Below are the code and all the weights of a small trained network. Each question names an input and a class and asks about switching units off, where a switched-off unit gives its printed mean instead of its output.

import numpy as np


def w(rows, s, z=0):
    codes = np.array(rows[::2]) - 128.0
    scale = np.full(codes.shape[1], s)
    scale[-1] = z or s
    return codes * scale


def norm(h):
    return h / np.sqrt((h * h).mean(-1, keepdims=True) + 1e-5)


def f(y):
    return np.maximum(y, 0)


def log_softmax(a):
    a = a - a.max(-1, keepdims=True)
    return a - np.log(np.exp(a).sum(-1, keepdims=True))


def net(x, mask):
    res = np.array(x, float).reshape(1, 5) / 4 @ E
    u = 0
    for l in range(3):
        y = f(norm(res) @ A[l][:, :-1].T + A[l][:, -1])
        res = res + np.where(mask[u : u + 13], y, B[l][:, -1]) @ B[l][:, :-1]
        u += 13
    return log_softmax(norm(res)[-1] @ U[:, :-1].T + U[:, -1])


A, B = {}, {}
E = w([
[118,142,99,114,114,121,145,180,146,129,146],'x0',
[99,118,149,130,142,112,150,139,115,95,111],'x1',
[188,67,102,122,44,54,165,28,81,51,228],'x2',
[42,122,121,230,179,103,132,122,28,240,194],'x3',
[20,2,47,232,108,161,100,139,165,158,110],'x4',
],0.0084)
A[0] = w([
[120,119,132,132,88,74,158,108,99,150,161,29],'L0N0',
[109,128,155,120,129,111,168,119,125,114,100,44],'L0N1',
[119,111,149,136,113,54,127,131,145,144,166,59],'L0N2',
[153,162,105,141,135,144,123,123,94,137,73,14],'L0N3',
[93,119,140,119,133,125,136,75,105,106,67,169],'L0N4',
[117,184,131,83,156,103,118,107,112,126,145,252],'L0N5',
[147,76,127,107,97,118,124,76,131,121,104,72],'L0N6',
[157,100,98,147,82,81,170,93,107,94,170,184],'L0N7',
[104,10,109,127,130,125,102,139,171,147,121,143],'L0N8',
[120,149,132,138,163,118,146,120,108,197,115,103],'L0N9',
[79,99,116,138,123,145,134,132,127,135,168,38],'L0N10',
[111,144,123,170,174,120,121,148,46,157,188,164],'L0N11',
[175,70,125,141,141,74,163,138,136,102,131,113],'L0N12',
],0.013,0.0034)
B[0] = w([
[182,99,198,173,206,99,47,94,133,123,169,181],'L0N0',
[196,132,141,131,95,129,94,128,150,136,129,138],'L0N1',
[161,162,158,141,173,130,106,88,195,106,133,159],'L0N2',
[114,135,124,109,99,136,150,162,163,120,159,141],'L0N3',
[164,160,73,107,122,126,118,158,153,164,157,162],'L0N4',
[210,103,189,109,71,147,142,119,66,165,101,200],'L0N5',
[79,143,100,65,152,146,150,189,134,124,112,176],'L0N6',
[153,83,59,32,116,86,184,79,96,100,213,239],'L0N7',
[101,63,51,216,155,123,105,94,116,54,92,235],'L0N8',
[82,158,76,127,97,117,213,184,85,83,133,193],'L0N9',
[189,128,106,161,170,127,143,60,138,130,80,176],'L0N10',
[124,189,127,195,193,118,129,117,79,147,254,246],'L0N11',
[92,150,128,87,96,207,100,132,117,167,115,179],'L0N12',
],0.0076,0.011)
A[1] = w([
[153,164,222,85,93,94,102,180,154,155,76,2],'L1N0',
[128,229,158,247,155,81,113,132,86,133,139,121],'L1N1',
[184,109,108,121,103,189,152,185,176,122,49,148],'L1N2',
[102,125,79,131,172,62,94,81,211,107,130,102],'L1N3',
[55,81,99,169,173,124,173,170,116,105,94,93],'L1N4',
[120,194,171,51,114,133,172,183,118,175,208,69],'L1N5',
[93,86,109,202,113,152,39,98,230,113,2,5],'L1N6',
[174,51,115,67,87,119,145,108,170,43,134,32],'L1N7',
[177,126,177,36,90,102,126,141,149,165,96,117],'L1N8',
[142,28,185,118,66,121,102,84,148,145,97,48],'L1N9',
[136,171,119,99,122,124,144,130,184,149,131,23],'L1N10',
[196,154,232,162,88,132,113,145,70,178,118,92],'L1N11',
[111,159,75,95,194,146,134,103,112,146,187,182],'L1N12',
],0.0091,0.003)
B[1] = w([
[84,60,145,197,111,157,164,85,153,188,146,171],'L1N0',
[92,157,91,78,93,181,140,128,133,125,54,255],'L1N1',
[156,105,143,126,167,111,65,102,155,100,164,209],'L1N2',
[65,117,146,119,86,197,172,152,157,90,130,196],'L1N3',
[189,126,126,116,114,102,124,126,109,154,100,234],'L1N4',
[175,204,171,99,180,131,154,125,76,99,115,230],'L1N5',
[161,244,154,81,155,90,112,154,151,103,177,235],'L1N6',
[86,154,78,112,127,144,131,124,123,157,59,235],'L1N7',
[155,132,102,201,116,111,124,88,151,118,61,207],'L1N8',
[136,157,67,87,118,135,165,142,140,129,135,140],'L1N9',
[147,105,155,135,135,151,117,99,110,155,146,141],'L1N10',
[46,116,106,102,200,152,118,169,121,114,129,196],'L1N11',
[137,121,197,169,119,142,120,150,108,141,119,249],'L1N12',
],0.011,0.008)
A[2] = w([
[130,125,104,206,146,53,195,143,58,148,150,188],'L2N0',
[147,95,193,233,168,138,91,74,127,196,114,161],'L2N1',
[147,67,40,86,78,111,182,69,107,125,79,121],'L2N2',
[164,154,255,128,86,27,115,138,75,188,201,4],'L2N3',
[112,216,147,207,108,117,135,111,129,182,95,97],'L2N4',
[19,14,74,50,73,221,107,169,195,142,154,46],'L2N5',
[68,129,81,183,114,156,106,192,158,205,79,9],'L2N6',
[155,114,201,176,165,130,118,76,218,189,121,72],'L2N7',
[91,8,155,166,113,58,115,75,92,127,228,93],'L2N8',
[227,189,152,49,152,91,103,129,209,80,76,171],'L2N9',
[115,104,50,119,149,161,121,100,243,75,98,166],'L2N10',
[180,164,146,170,142,220,109,170,155,137,48,112],'L2N11',
[131,173,153,84,92,104,51,212,150,99,148,61],'L2N12',
],0.0086,0.004)
B[2] = w([
[131,121,148,117,100,63,51,53,196,135,99,210],'L2N0',
[165,57,149,77,54,131,178,166,205,117,69,181],'L2N1',
[138,208,81,110,40,157,158,176,105,138,130,199],'L2N2',
[147,88,202,43,198,96,74,131,129,129,154,155],'L2N3',
[144,112,78,77,93,115,114,193,149,153,70,178],'L2N4',
[23,74,85,59,172,2,53,103,108,170,86,157],'L2N5',
[101,85,140,73,149,71,44,75,141,156,62,160],'L2N6',
[102,40,124,111,134,145,137,161,143,183,100,150],'L2N7',
[144,67,175,235,117,156,151,134,236,87,176,175],'L2N8',
[159,122,117,188,98,186,148,156,133,90,188,246],'L2N9',
[89,145,199,66,165,111,157,150,89,163,152,218],'L2N10',
[104,38,154,193,120,114,134,152,127,145,138,201],'L2N11',
[84,159,159,126,167,110,81,97,173,121,177,155],'L2N12',
],0.0095,0.011)
U = w([
[150,43,178,161,96,176,171,178,179,147,67,219],'0',
[208,196,91,66,27,174,190,113,80,102,116,8],'1',
[85,174,138,156,164,135,78,190,209,73,154,231],'2',
[28,121,33,26,78,87,122,117,122,99,111,195],'3',
[81,224,179,124,152,159,174,191,38,187,80,147],'4',
[185,122,199,72,179,59,106,44,65,148,200,111],'5',
[35,109,85,183,128,69,47,132,140,190,11,26],'6',
[88,60,100,247,73,93,135,52,176,104,188,83],'7',
],0.016,0.0015)

Each question gives the input, the list of numbers given to net, and the class t.
The units are the neurons (one row each of A and B). Each row of codes is followed by its name. A weight is (code - 128) times the scale printed after its matrix; where a second scale follows, it is the last column's (A, B and U).
mask holds one flag per neuron, layer by layer. A switched-off neuron (its flag False) gives its mean, the last column of its row in B, instead of its output. The means were averaged over made-up inputs and are rounded, as every weight is.
A unit's drop is (log p(t) with every unit on - log p(t) with that unit switched off) / (log p(t) with every unit on - log p(t) with every unit switched off).
The circuit of an input: a set's keep is (log p(t) with only the set's units on - log p(t) with every unit switched off) / (log p(t) with every unit on - log p(t) with every unit switched off). Starting from the 12 units with the biggest drops (on a tie, the unit counted first), units are removed one at a time, each time the one whose removal leaves the highest keep (on an exact tie, the one counted first), for as long as the keep stays at least 0.8.
circuit, biggest first: the units of the circuit, biggest drop first
k most important neurons: the k neurons with the biggest drops, biggest first
k most important neurons of layer l: the k neurons of layer l with the biggest drops, biggest first
drop when u is switched off: that unit's drop, to one decimal
input [-8,0,-3,-8,5], class 2: circuit, biggest first -> L1N6
input [-1,0,-1,-6,2], class 2: circuit, biggest first -> L0N7, L1N6
input [-8,0,-2,0,-2], class 0: 2 most important neurons -> L0N11, L0N7
input [-8,3,-8,-8,-2], class 0: 2 most important neurons -> L1N0, L0N8
input [-3,-6,-1,2,-6], class 4: 2 most important neurons -> L0N7, L1N11
input [-2,-4,-2,-1,7], class 2: 3 most important neurons -> L1N6, L0N7, L0N11
input [5,-5,-1,-5,8], class 2: circuit, biggest first -> L1N6, L0N7
input [-3,8,-1,4,-8], class 4: 3 most important neurons -> L0N7, L1N1, L1N11
input [2,-8,-1,-7,-6], class 0: 2 most important neurons -> L0N7, L1N0
input [-5,5,0,0,6], class 2: 2 most important neurons of layer 0 -> L0N7, L0N11
input [4,-3,-1,-6,5], class 2: circuit, biggest first -> L1N6, L0N7
input [4,-2,-5,-1,-6], class 0: 2 most important neurons -> L0N11, L1N0
input [-2,-7,6,-5,1], class 3: 2 most important neurons -> L2N5, L0N5
input [-1,1,-3,-6,5], class 2: circuit, biggest first -> L1N6
input [-2,-5,-5,5,1], class 6: 2 most important neurons of layer 2 -> L2N6, L2N0
input [-6,-1,0,-1,-8], class 0: 2 most important neurons of layer 0 -> L0N7, L0N11
input [-2,-4,0,2,4], class 6: 3 most important neurons -> L0N7, L1N1, L2N9
input [-2,-5,-4,0,-2], class 0: 2 most important neurons of layer 1 -> L1N0, L1N8
input [-3,-6,-8,-7,-1], class 0: 2 most important neurons -> L0N8, L1N0
input [-3,5,-1,6,1], class 6: 2 most important neurons -> L1N1, L2N0
input [-5,6,3,-5,1], class 3: most important neuron -> L2N5
input [5,-7,-8,0,4], class 2: 2 most important neurons -> L1N6, L0N11
input [-5,-2,1,-5,5], class 3: drop when L2N5 is switched off -> 0.1
input [-2,-1,-1,-5,1], class 2: drop when L0N7 is switched off -> 3.9
input [-7,8,-6,-7,7], class 2: drop when L1N6 is switched off -> 2.1
input [8,-8,-1,5,2], class 6: drop when L1N1 is switched off -> 0.2
input [-8,-2,3,-2,-3], class 1: most important neuron -> L0N11
